Below are the code and all the weights of a small trained network. Each question names an input and a target symbol and asks about switching units off, where a switched-off unit gives its printed mean instead of its output.

import numpy as np


def w(rows, s, z=0):
    codes = np.array(rows[::2]) - 128.0
    scale = np.full(codes.shape[1], s)
    scale[-1] = z or s
    return codes * scale


def norm(h):
    return h / np.sqrt((h * h).mean(-1, keepdims=True) + 1e-5)


def f(y):
    return y / 2 * (1 + np.tanh(0.7978845608 * (y + 0.044715 * y**3)))


def softmax(a):
    e = np.exp(a - a.max(-1, keepdims=True))
    return e / e.sum(-1, keepdims=True)


def log_softmax(a):
    a = a - a.max(-1, keepdims=True)
    return a - np.log(np.exp(a).sum(-1, keepdims=True))


def net(x, mask):
    ids = ['αεθλμξστφ'.index(c) for c in x.split()]
    T = len(ids)
    res = E[ids] + P[:T]
    r = norm(res)
    for j in range(3):
        rows = slice(4 * j, 4 * j + 4)
        q, k, v = (r @ M[0][rows].T for M in (Q, K, V))
        z = softmax(np.where(np.tri(T) > 0, q @ k.T / 4**0.5, -1e9)) @ v
        o = O[0][rows]
        res = res + np.where(mask[j], z, o[:, -1]) @ o[:, :-1]
    y = f(norm(res) @ A[0][:, :-1].T + A[0][:, -1])
    res = res + np.where(mask[3:19], y, B[0][:, -1]) @ B[0][:, :-1]
    return log_softmax(norm(res)[-1] @ U[:, :-1].T + U[:, -1])


Q, K, V, O, A, B = {}, {}, {}, {}, {}, {}
E = w([
[201,117,158],'α',
[224,242,92],'ε',
[149,167,243],'θ',
[146,168,218],'λ',
[254,131,220],'μ',
[145,182,108],'ξ',
[113,130,96],'σ',
[105,174,229],'τ',
[113,50,149],'φ',
],0.0056)
P = w([
[213,59,145],'0',
[236,162,12],'1',
[198,123,1],'2',
[172,100,9],'3',
[131,133,44],'4',
[73,134,69],'5',
[105,174,90],'6',
[100,133,141],'7',
],0.0027)
Q[0] = w([
[42,165,108],'head 1',
[82,100,153],'head 1',
[61,69,128],'head 1',
[153,75,57],'head 1',
[153,244,178],'head 2',
[212,254,174],'head 2',
[71,132,171],'head 2',
[158,135,144],'head 2',
[156,97,178],'head 3',
[186,7,108],'head 3',
[163,81,66],'head 3',
[79,89,230],'head 3',
],0.0081)
K[0] = w([
[154,90,76],'head 1',
[162,77,145],'head 1',
[154,102,110],'head 1',
[164,161,144],'head 1',
[2,115,116],'head 2',
[10,121,156],'head 2',
[143,93,174],'head 2',
[33,59,82],'head 2',
[123,90,151],'head 3',
[119,19,103],'head 3',
[104,64,37],'head 3',
[106,104,193],'head 3',
],0.0089)
V[0] = w([
[101,107,216],'head 1',
[153,43,44],'head 1',
[254,196,49],'head 1',
[88,150,116],'head 1',
[92,65,110],'head 2',
[139,170,216],'head 2',
[92,119,21],'head 2',
[83,234,200],'head 2',
[221,101,93],'head 3',
[202,194,69],'head 3',
[125,64,186],'head 3',
[174,100,46],'head 3',
],0.0063)
O[0] = w([
[164,194,53,89],'head 1',
[175,4,77,144],'head 1',
[108,78,217,255],'head 1',
[87,137,120,102],'head 1',
[160,100,70,101],'head 2',
[29,220,106,125],'head 2',
[126,3,105,119],'head 2',
[47,219,189,93],'head 2',
[126,205,182,198],'head 3',
[134,129,202,199],'head 3',
[137,250,74,107],'head 3',
[80,185,189,176],'head 3',
],0.0042,0.0073)
A[0] = w([
[147,171,136,171],'neuron 1',
[189,91,64,238],'neuron 2',
[135,114,75,3],'neuron 3',
[193,76,148,177],'neuron 4',
[134,91,117,172],'neuron 5',
[181,203,78,226],'neuron 6',
[33,111,167,171],'neuron 7',
[131,148,134,61],'neuron 8',
[180,77,93,148],'neuron 9',
[1,158,164,218],'neuron 10',
[193,161,160,166],'neuron 11',
[90,124,98,245],'neuron 12',
[157,108,91,66],'neuron 13',
[32,86,104,138],'neuron 14',
[80,194,161,217],'neuron 15',
[135,89,103,146],'neuron 16',
],0.0082,0.0027)
B[0] = w([
[95,142,59,161],'neuron 1',
[4,70,77,166],'neuron 2',
[134,169,181,93],'neuron 3',
[85,70,52,254],'neuron 4',
[56,90,121,150],'neuron 5',
[76,44,25,150],'neuron 6',
[64,138,89,189],'neuron 7',
[196,107,185,114],'neuron 8',
[82,86,140,160],'neuron 9',
[47,122,109,207],'neuron 10',
[194,83,16,230],'neuron 11',
[101,42,119,129],'neuron 12',
[109,164,135,107],'neuron 13',
[172,35,86,124],'neuron 14',
[83,84,100,203],'neuron 15',
[49,66,154,130],'neuron 16',
],0.0044,0.0041)
U = w([
[134,93,150,102],'α',
[120,132,254,235],'ε',
[93,63,27,250],'θ',
[121,214,99,15],'λ',
[181,183,134,73],'μ',
[118,203,113,2],'ξ',
[87,220,89,104],'σ',
[163,102,41,33],'τ',
[173,152,208,3],'φ',
],0.0087,0.0024)

Each question gives the input, a string of symbols that net reads in full, and the target symbol t.
The units are the heads (4 rows each of Q, K, V and O) and the neurons (one row each of A and B). Each row of codes is followed by its name. A weight is (code - 128) times the scale printed after its matrix; where a second scale follows, it is the last column's (O, A, B and U).
mask holds one flag per unit, heads first, then neurons. A switched-off unit (its flag False) gives its mean, the last column of its rows in O or B, instead of its output. The means were averaged over made-up inputs and are rounded, as every weight is.
A unit's drop is (log p(t) with every unit on - log p(t) with that unit switched off) / (log p(t) with every unit on - log p(t) with every unit switched off).
The circuit of an input: a set's keep is (log p(t) with only the set's units on - log p(t) with every unit switched off) / (log p(t) with every unit on - log p(t) with every unit switched off). Starting from the 12 units with the biggest drops (on a tie, the unit counted first), units are removed one at a time, each time the one whose removal leaves the highest keep (on an exact tie, the one counted first), for as long as the keep stays at least 0.8.
circuit, biggest first: the units of the circuit, biggest drop first
top k neurons: the k neurons with the biggest drops, biggest first
which heads matter: for each layer, one digit per head in row order, 1 if its drop is at least 0.15 and else 0, layers parted by /
drop when u is switched off: that unit's drop, to one decimal
input ε α ξ ε φ α λ, target θ: circuit, biggest first : (head 2; head 3)
input α μ ε ε ε, target ε: circuit, biggest first : (head 1)
input α σ τ ε σ φ θ, target θ: circuit, biggest first : (head 3; head 1)
input μ φ λ, target θ: circuit, biggest first : (head 2; neuron 4)
input ε ε θ φ φ μ φ α, target θ: which heads matter : 011
input μ ε α ξ, target ε: which heads matter : 001
input σ μ ε ε α φ φ α, target θ: top 2 neurons : (neuron 2; neuron 4)
input ε α σ, target ε: which heads matter : 001
input α ε φ φ ε μ, target θ: which heads matter : 010
input σ α σ φ φ μ, target θ: top 2 neurons : (neuron 2; neuron 4)
input ε ε ε σ, target ε: drop when neuron 10 is switched off : 0.0
input ε φ φ ξ φ ε φ τ, target θ: drop when head 3 is switched off : 0.6
input ξ ε ξ α, target ε: drop when head 2 is switched off : -0.1
input φ θ λ ε φ α ε, target θ: top neuron : (neuron 2)
input θ ε ξ φ φ ξ ε, target θ: top 2 neurons : (neuron 4; neuron 2)
